Below are the code and all the weights of a small trained network. Each question names an input and a class and asks about switching units off, where a switched-off unit gives its printed mean instead of its output.

import numpy as np


def w(rows, s, z=0):
    codes = np.array(rows[::2]) - 128.0
    scale = np.full(codes.shape[1], s)
    scale[-1] = z or s
    return codes * scale


def f(y):
    return y / 2 * (1 + np.tanh(0.7978845608 * (y + 0.044715 * y**3)))


def log_softmax(a):
    a = a - a.max(-1, keepdims=True)
    return a - np.log(np.exp(a).sum(-1, keepdims=True))


def net(x, mask):
    res = np.array(x, float).reshape(1, 6) / 4 @ E
    y = f(res @ A[0][:, :-1].T + A[0][:, -1])
    res = res + np.where(mask, y, B[0][:, -1]) @ B[0][:, :-1]
    return log_softmax(res[-1] @ U[:, :-1].T + U[:, -1])


A, B = {}, {}
E = w([
[113,50,115,83,149,172,56,224,119,194,239,112],'x0',
[46,105,165,116,174,37,37,24,18,48,95,134],'x1',
[105,184,76,145,120,165,56,157,168,119,82,222],'x2',
[92,186,32,71,100,131,56,35,84,97,152,92],'x3',
[158,203,118,85,129,82,73,100,184,250,175,168],'x4',
[194,115,82,108,183,104,136,140,195,134,125,35],'x5',
],0.011)
A[0] = w([
[58,214,201,190,129,128,117,96,134,115,8,155,219],'neuron 1',
[175,137,221,172,83,89,192,222,114,210,107,21,143],'neuron 2',
[27,141,119,45,47,68,114,22,112,46,88,186,177],'neuron 3',
[122,87,207,84,169,136,229,169,145,200,140,77,247],'neuron 4',
[107,88,179,82,124,225,175,200,98,117,121,88,251],'neuron 5',
[158,230,191,168,82,131,149,113,101,120,10,216,194],'neuron 6',
[221,179,114,138,70,174,155,193,228,178,211,85,180],'neuron 7',
[188,45,142,140,93,84,253,145,157,126,124,120,162],'neuron 8',
[80,1,96,95,155,151,82,133,77,154,177,98,171],'neuron 9',
[93,233,125,156,84,129,104,109,163,195,109,171,143],'neuron 10',
[176,84,177,151,85,106,225,143,187,176,109,102,182],'neuron 11',
[72,67,172,88,220,92,11,131,156,243,195,122,245],'neuron 12',
[150,124,187,187,152,160,231,155,178,135,128,124,130],'neuron 13',
[97,94,169,103,186,102,2,138,105,175,198,90,173],'neuron 14',
[107,158,121,221,188,109,213,150,122,88,37,201,184],'neuron 15',
[141,84,211,205,110,113,199,126,108,152,13,120,235],'neuron 16',
[159,204,53,61,135,181,128,161,198,200,128,141,172],'neuron 17',
[58,216,81,108,115,42,100,92,69,65,111,123,233],'neuron 18',
],0.0074,0.0031)
B[0] = w([
[120,133,228,28,152,218,131,89,138,75,77,169,220],'neuron 1',
[181,93,153,164,122,67,146,72,122,62,191,110,216],'neuron 2',
[67,71,137,92,61,176,110,28,67,147,100,141,247],'neuron 3',
[226,126,176,177,139,137,117,100,111,122,212,98,221],'neuron 4',
[177,86,89,197,111,107,71,142,102,43,108,121,199],'neuron 5',
[141,180,194,107,191,202,126,85,157,163,96,205,222],'neuron 6',
[182,180,64,123,152,160,75,184,173,104,210,168,252],'neuron 7',
[231,29,164,154,162,117,205,81,174,115,177,152,204],'neuron 8',
[141,80,120,218,136,145,54,171,53,146,145,122,201],'neuron 9',
[213,193,154,74,125,218,93,87,149,166,85,194,187],'neuron 10',
[184,105,155,184,98,108,207,82,140,54,178,125,209],'neuron 11',
[188,136,213,63,182,198,104,196,82,173,172,99,232],'neuron 12',
[171,80,165,162,178,69,133,57,152,118,173,122,199],'neuron 13',
[89,109,185,101,167,160,39,184,12,168,144,50,207],'neuron 14',
[73,115,128,96,227,213,133,136,223,22,50,102,209],'neuron 15',
[106,80,181,164,210,104,170,112,254,77,103,148,214],'neuron 16',
[149,234,47,133,88,117,110,197,173,90,166,147,221],'neuron 17',
[91,135,125,72,75,151,179,61,53,135,128,138,231],'neuron 18',
],0.0081,0.017)
U = w([
[135,117,185,70,229,98,42,193,31,211,167,92,37],'0',
[140,161,154,73,37,120,97,14,88,195,107,244,4],'1',
[75,126,191,108,232,126,156,93,192,57,46,190,13],'2',
[48,103,126,81,65,65,165,1,20,66,104,97,132],'3',
[218,70,187,181,142,41,186,64,155,85,190,118,203],'4',
[82,65,106,185,75,105,72,144,59,72,103,149,137],'5',
[173,218,51,101,89,98,81,167,238,118,175,174,156],'6',
],0.0081,0.0017)

Each question gives the input, the list of numbers given to net, and the class t.
The units are the neurons (one row each of A and B). Each row of codes is followed by its name. A weight is (code - 128) times the scale printed after its matrix; where a second scale follows, it is the last column's (A, B and U).
mask holds one flag per neuron, in row order. A switched-off neuron (its flag False) gives its mean, the last column of its row in B, instead of its output. The means were averaged over made-up inputs and are rounded, as every weight is.
A unit's drop is (log p(t) with every unit on - log p(t) with that unit switched off) / (log p(t) with every unit on - log p(t) with every unit switched off).
The circuit of an input: a set's keep is (log p(t) with only the set's units on - log p(t) with every unit switched off) / (log p(t) with every unit on - log p(t) with every unit switched off). Starting from the 12 units with the biggest drops (on a tie, the unit counted first), units are removed one at a time, each time the one whose removal leaves the highest keep (on an exact tie, the one counted first), for as long as the keep stays at least 0.8.
circuit, biggest first: the units of the circuit, biggest drop first
unit that matters most: the unit with the biggest drop
k most important neurons: the k neurons with the biggest drops, biggest first
drop of u: that unit's drop, to one decimal
input [-2,8,-1,-7,5,8], class 0: circuit, biggest first -> (neuron 12; neuron 14)
input [-2,5,6,1,-2,-4], class 1: unit that matters most -> neuron 3
input [3,0,6,-5,8,4], class 6: 2 most important neurons -> (neuron 17; neuron 7)
input [-3,-7,5,-6,4,-1], class 6: 2 most important neurons -> (neuron 7; neuron 17)
input [-6,6,-8,-1,3,1], class 3: 2 most important neurons -> (neuron 3; neuron 18)
input [-1,8,-5,-1,-7,-5], class 3: 2 most important neurons -> (neuron 3; neuron 18)
input [0,-4,-3,7,-7,-2], class 3: 2 most important neurons -> (neuron 7; neuron 17)
input [5,4,-7,-3,-5,-8], class 0: 2 most important neurons -> (neuron 14; neuron 11)
input [8,-3,6,-1,-1,5], class 6: 4 most important neurons -> (neuron 17; neuron 7; neuron 3; neuron 1)
input [-2,4,-1,-2,2,-5], class 2: 2 most important neurons -> (neuron 1; neuron 16)
input [1,3,-7,1,4,-8], class 0: drop of neuron 12 -> 0.1
input [3,4,-7,-4,6,-4], class 0: drop of neuron 17 -> 0.0
input [-3,-1,-8,4,5,-4], class 1: drop of neuron 7 -> -0.1
input [6,-8,2,1,-4,-3], class 6: most important neuron -> (neuron 7)
